Below are the code and all the weights of a small trained network. Each question names an input and a class and asks about switching units off, where a switched-off unit gives its printed mean instead of its output.

import numpy as np


def w(rows, s, z=0):
    codes = np.array(rows[::2]) - 128.0
    scale = np.full(codes.shape[1], s)
    scale[-1] = z or s
    return codes * scale


def norm(h):
    return h / np.sqrt((h * h).mean(-1, keepdims=True) + 1e-5)


def f(y):
    return np.maximum(y, 0)


def log_softmax(a):
    a = a - a.max(-1, keepdims=True)
    return a - np.log(np.exp(a).sum(-1, keepdims=True))


def net(x, mask):
    res = np.array(x, float).reshape(1, 2) / 4 @ E
    u = 0
    for l in range(2):
        y = f(norm(res) @ A[l][:, :-1].T + A[l][:, -1])
        res = res + np.where(mask[u : u + 6], y, B[l][:, -1]) @ B[l][:, :-1]
        u += 6
    return log_softmax(norm(res)[-1] @ U[:, :-1].T + U[:, -1])


A, B = {}, {}
E = w([
[128,207,170,155,8,122,4,157,99,94,119],'x0',
[64,189,149,116,51,189,118,123,138,86,192],'x1',
],0.004)
A[0] = w([
[104,185,149,80,192,246,146,131,58,88,149,123],'L0N1',
[143,254,188,119,20,198,61,99,160,91,173,104],'L0N2',
[112,95,138,106,198,65,142,102,176,124,142,96],'L0N3',
[148,74,27,129,139,120,160,123,91,155,76,4],'L0N4',
[97,112,109,90,221,201,126,150,119,143,137,158],'L0N5',
[143,155,106,118,97,252,144,100,183,127,128,116],'L0N6',
],0.0035,0.0028)
B[0] = w([
[91,90,120,142,171,143,69,147,123,136,98,170],'L0N1',
[115,161,53,77,69,229,140,208,254,57,81,254],'L0N2',
[172,117,180,155,88,178,51,177,162,111,155,187],'L0N3',
[199,69,227,36,146,137,148,49,125,139,150,171],'L0N4',
[101,186,144,172,84,52,158,128,67,129,114,196],'L0N5',
[104,141,123,80,158,160,83,125,128,73,172,165],'L0N6',
],0.0063,0.0053)
A[1] = w([
[173,128,109,191,117,152,50,149,109,144,58,126],'L1N1',
[185,2,187,135,167,82,144,89,102,120,113,76],'L1N2',
[120,130,89,62,160,147,100,135,141,61,158,187],'L1N3',
[217,133,168,108,164,121,172,154,168,130,91,123],'L1N4',
[163,53,154,117,81,120,161,81,100,166,111,11],'L1N5',
[216,88,148,127,181,110,136,86,109,163,91,7],'L1N6',
],0.0047,0.0021)
B[1] = w([
[78,16,136,158,183,183,184,74,77,198,204,176],'L1N1',
[167,183,14,77,74,120,130,162,111,120,168,254],'L1N2',
[182,129,204,185,146,42,131,114,96,176,138,194],'L1N3',
[163,65,71,92,119,66,62,81,141,125,35,204],'L1N4',
[143,133,175,77,227,45,79,2,213,82,84,175],'L1N5',
[176,198,233,82,127,111,83,143,233,81,65,214],'L1N6',
],0.0055,0.0066)
U = w([
[122,199,156,216,67,66,229,71,66,167,33,98],'0',
[158,153,58,104,136,85,185,151,59,138,195,111],'1',
[99,194,120,142,68,200,69,225,225,49,87,161],'2',
[143,184,143,154,143,145,173,85,87,169,72,27],'3',
[109,182,105,162,147,127,157,64,97,168,58,2],'4',
[143,7,130,198,149,143,77,88,58,247,100,135],'5',
[255,138,101,26,179,12,86,67,204,104,59,142],'6',
[21,144,233,199,250,95,171,104,73,107,203,140],'7',
],0.0093,0.0099)

Each question gives the input, the list of numbers given to net, and the class t.
The units are the neurons (one row each of A and B). Each row of codes is followed by its name. A weight is (code - 128) times the scale printed after its matrix; where a second scale follows, it is the last column's (A, B and U).
mask holds one flag per neuron, layer by layer. A switched-off neuron (its flag False) gives its mean, the last column of its row in B, instead of its output. The means were averaged over made-up inputs and are rounded, as every weight is.
A unit's drop is (log p(t) with every unit on - log p(t) with that unit switched off) / (log p(t) with every unit on - log p(t) with every unit switched off).
The circuit of an input: a set's keep is (log p(t) with only the set's units on - log p(t) with every unit switched off) / (log p(t) with every unit on - log p(t) with every unit switched off). Starting from all 12 units, units are removed one at a time, each time the one whose removal leaves the highest keep (on an exact tie, the one counted first), for as long as the keep stays at least 0.8.
circuit, biggest first: the units of the circuit, biggest drop first
most important unit: the unit with the biggest drop
top k neurons: the k neurons with the biggest drops, biggest first
drop when u is switched off: that unit's drop, to one decimal
input [-4,2], class 7: most important unit => L1N2
input [3,-2], class 2: circuit, biggest first => L1N5; L1N4
input [-6,2], class 1: circuit, biggest first => L1N6; L1N5
input [4,-3], class 5: top 2 neurons => L1N1; L1N6
input [8,-6], class 5: top 3 neurons => L1N1; L1N6; L1N2
input [5,-7], class 5: top 2 neurons => L1N1; L0N4
input [-3,1], class 1: top 2 neurons => L0N2; L1N6
input [-3,3], class 7: top 2 neurons => L0N2; L1N2
input [6,-5], class 5: drop when L1N1 is switched off => 0.6
input [0,0], class 0: drop when L0N1 is switched off => 0.7
input [-3,2], class 7: drop when L0N2 is switched off => 0.3
